Below is a small trained network, with its code and all its weights. Each question gives an input and a target symbol and asks what happens when units are switched off, that is, made to give their printed mean instead of their output.

import numpy as np


def w(rows, s, z=0):
    codes = np.array(rows[::2]) - 128.0
    scale = np.full(codes.shape[1], s)
    scale[-1] = z or s
    return codes * scale


def softmax(a):
    e = np.exp(a - a.max(-1, keepdims=True))
    return e / e.sum(-1, keepdims=True)


def log_softmax(a):
    a = a - a.max(-1, keepdims=True)
    return a - np.log(np.exp(a).sum(-1, keepdims=True))


def net(x, mask):
    ids = ['βδεηθλμξπσφψ'.index(c) for c in x.split()]
    T = len(ids)
    res = E[ids] + P[:T]
    u = 0
    for l in range(3):
        r = res
        for j in range(3):
            rows = slice(2 * j, 2 * j + 2)
            q, k, v = (r @ M[l][rows].T for M in (Q, K, V))
            z = softmax(np.where(np.tri(T) > 0, q @ k.T / 2**0.5, -1e9)) @ v
            o = O[l][rows]
            res = res + np.where(mask[u + j], z, o[:, -1]) @ o[:, :-1]
        u += 3
    return log_softmax(res[-1] @ U[:, :-1].T + U[:, -1])


Q, K, V, O = {}, {}, {}, {}
E = w([
[157,71,214,145],'β',
[137,10,115,155],'δ',
[214,154,42,94],'ε',
[146,131,179,107],'η',
[199,252,78,134],'θ',
[16,57,141,77],'λ',
[120,158,25,163],'μ',
[162,80,200,162],'ξ',
[100,214,97,173],'π',
[173,145,174,53],'σ',
[92,202,167,127],'φ',
[16,128,142,185],'ψ',
],0.015)
P = w([
[46,253,35,32],'0',
[87,75,156,110],'1',
[85,109,169,112],'2',
[80,115,175,117],'3',
[97,130,174,118],'4',
[98,143,153,112],'5',
[101,139,166,119],'6',
[103,153,154,121],'7',
],0.0067)
Q[0] = w([
[143,129,72,146],'L0H0',
[158,57,148,155],'L0H0',
[119,125,119,86],'L0H1',
[71,248,108,65],'L0H1',
[95,77,65,202],'L0H2',
[162,162,99,137],'L0H2',
],0.011)
K[0] = w([
[124,138,170,93],'L0H0',
[181,112,157,200],'L0H0',
[144,150,85,134],'L0H1',
[57,176,81,6],'L0H1',
[125,146,147,96],'L0H2',
[73,120,159,148],'L0H2',
],0.015)
V[0] = w([
[52,16,137,96],'L0H0',
[87,161,90,200],'L0H0',
[126,31,226,222],'L0H1',
[148,36,83,210],'L0H1',
[120,67,98,184],'L0H2',
[255,185,123,192],'L0H2',
],0.0087)
O[0] = w([
[255,23,201,217,185],'L0H0',
[128,224,30,216,134],'L0H0',
[3,238,67,53,2],'L0H1',
[124,153,28,64,72],'L0H1',
[91,111,58,56,104],'L0H2',
[242,175,99,108,54],'L0H2',
],0.0052,0.0091)
Q[1] = w([
[117,196,85,150],'L1H0',
[116,166,225,124],'L1H0',
[76,135,155,170],'L1H1',
[89,187,161,94],'L1H1',
[134,140,250,111],'L1H2',
[155,47,121,168],'L1H2',
],0.015)
K[1] = w([
[184,107,95,81],'L1H0',
[199,252,80,99],'L1H0',
[73,98,91,164],'L1H1',
[69,125,108,124],'L1H1',
[131,73,183,110],'L1H2',
[123,235,70,191],'L1H2',
],0.012)
V[1] = w([
[96,143,84,188],'L1H0',
[113,1,57,106],'L1H0',
[68,104,100,96],'L1H1',
[207,73,67,120],'L1H1',
[46,73,246,12],'L1H2',
[62,158,134,168],'L1H2',
],0.0085)
O[1] = w([
[33,198,128,123,124],'L1H0',
[59,146,110,60,188],'L1H0',
[150,141,70,138,63],'L1H1',
[7,203,164,2,201],'L1H1',
[184,49,89,171,3],'L1H2',
[146,88,89,202,104],'L1H2',
],0.0077,0.0056)
Q[2] = w([
[92,104,205,237],'L2H0',
[105,80,91,69],'L2H0',
[26,106,117,125],'L2H1',
[114,51,89,112],'L2H1',
[39,158,209,236],'L2H2',
[35,107,255,197],'L2H2',
],0.0099)
K[2] = w([
[111,32,167,162],'L2H0',
[183,121,92,100],'L2H0',
[107,124,91,107],'L2H1',
[77,84,107,122],'L2H1',
[143,255,97,182],'L2H2',
[164,206,60,152],'L2H2',
],0.0096)
V[2] = w([
[3,33,90,128],'L2H0',
[127,132,227,164],'L2H0',
[169,81,210,167],'L2H1',
[131,99,103,49],'L2H1',
[144,131,98,203],'L2H2',
[129,63,174,90],'L2H2',
],0.0075)
O[2] = w([
[54,190,151,69,254],'L2H0',
[144,210,120,32,230],'L2H0',
[140,253,134,97,179],'L2H1',
[168,64,6,185,129],'L2H1',
[136,41,167,208,82],'L2H2',
[93,26,214,50,124],'L2H2',
],0.0059,0.0075)
U = w([
[163,114,71,121,214],'β',
[109,113,2,99,255],'δ',
[147,164,90,17,178],'ε',
[161,121,114,112,132],'η',
[146,206,138,99,7],'θ',
[54,105,207,107,111],'λ',
[55,207,56,116,125],'μ',
[153,124,67,122,226],'ξ',
[95,188,113,165,81],'π',
[179,111,149,81,10],'σ',
[142,137,157,151,26],'φ',
[75,149,98,189,105],'ψ',
],0.0076,0.0045)

Each question gives the input, a string of symbols that net reads in full, and the target symbol t.
The units are the heads (2 rows each of Q, K, V and O). Each row of codes is followed by its name. A weight is (code - 128) times the scale printed after its matrix; where a second scale follows, it is the last column's (O and U).
mask holds one flag per head, layer by layer. A switched-off head (its flag False) gives its mean, the last column of its rows in O, instead of its output. The means were averaged over made-up inputs and are rounded, as every weight is.
A unit's drop is (log p(t) with every unit on - log p(t) with that unit switched off) / (log p(t) with every unit on - log p(t) with every unit switched off).
The circuit of an input: a set's keep is (log p(t) with only the set's units on - log p(t) with every unit switched off) / (log p(t) with every unit on - log p(t) with every unit switched off). Starting from all 9 units, units are removed one at a time, each time the one whose removal leaves the highest keep (on an exact tie, the one counted first), for as long as the keep stays at least 0.8.
circuit, biggest first: the units of the circuit, biggest drop first
most important unit: the unit with the biggest drop
heads that matter: for each layer, one digit per head in row order, 1 if its drop is at least 0.15 and else 0, layers parted by /
drop when u is switched off: that unit's drop, to one decimal
input θ ε λ θ ε λ λ δ, target δ: heads that matter -> 110 / 100 / 110
input μ ε λ θ λ, target μ: circuit, biggest first -> L2H2, L0H0
input ε μ ψ ε ψ λ, target ε: circuit, biggest first -> L0H2, L2H2, L1H1
input λ ε σ λ δ λ λ ε, target λ: circuit, biggest first -> L2H2, L0H2, L0H0
input π μ θ, target π: circuit, biggest first -> L0H0, L2H2, L1H0, L1H1
input δ β η λ π μ λ, target δ: most important unit -> L0H1
input θ μ φ θ φ, target θ: circuit, biggest first -> L0H1, L2H1, L2H0
input ε λ δ, target ε: heads that matter -> 011 / 011 / 001
input ε σ μ, target ε: heads that matter -> 011 / 011 / 001
input ε θ ξ λ, target ε: circuit, biggest first -> L0H2, L2H2, L1H2
input μ μ ε θ λ δ ψ λ, target μ: circuit, biggest first -> L2H2, L0H0, L1H2
input λ π η ε, target λ: heads that matter -> 001 / 001 / 001
input θ ε ε π θ θ η σ, target θ: circuit, biggest first -> L1H0, L2H1, L0H2
input λ μ β ε ψ λ ε μ, target λ: most important unit -> L0H0
input δ η μ, target δ: circuit, biggest first -> L2H1, L0H1, L1H0, L0H2
input ε θ μ, target ε: circuit, biggest first -> L0H2, L1H1, L1H2
input μ δ δ δ, target δ: circuit, biggest first -> L0H1, L2H1
input δ μ μ μ, target δ: circuit, biggest first -> L2H1, L0H1, L1H0
input ε ε λ μ π θ λ δ, target ε: drop when L0H0 is switched off -> -0.3
input μ δ λ λ φ λ λ δ, target μ: circuit, biggest first -> L0H1
input δ ε β, target δ: drop when L2H1 is switched off -> 0.4
input ε λ λ σ η, target ε: drop when L2H2 is switched off -> 0.7
input λ ξ π λ λ μ θ θ, target λ: drop when L2H0 is switched off -> 0.2
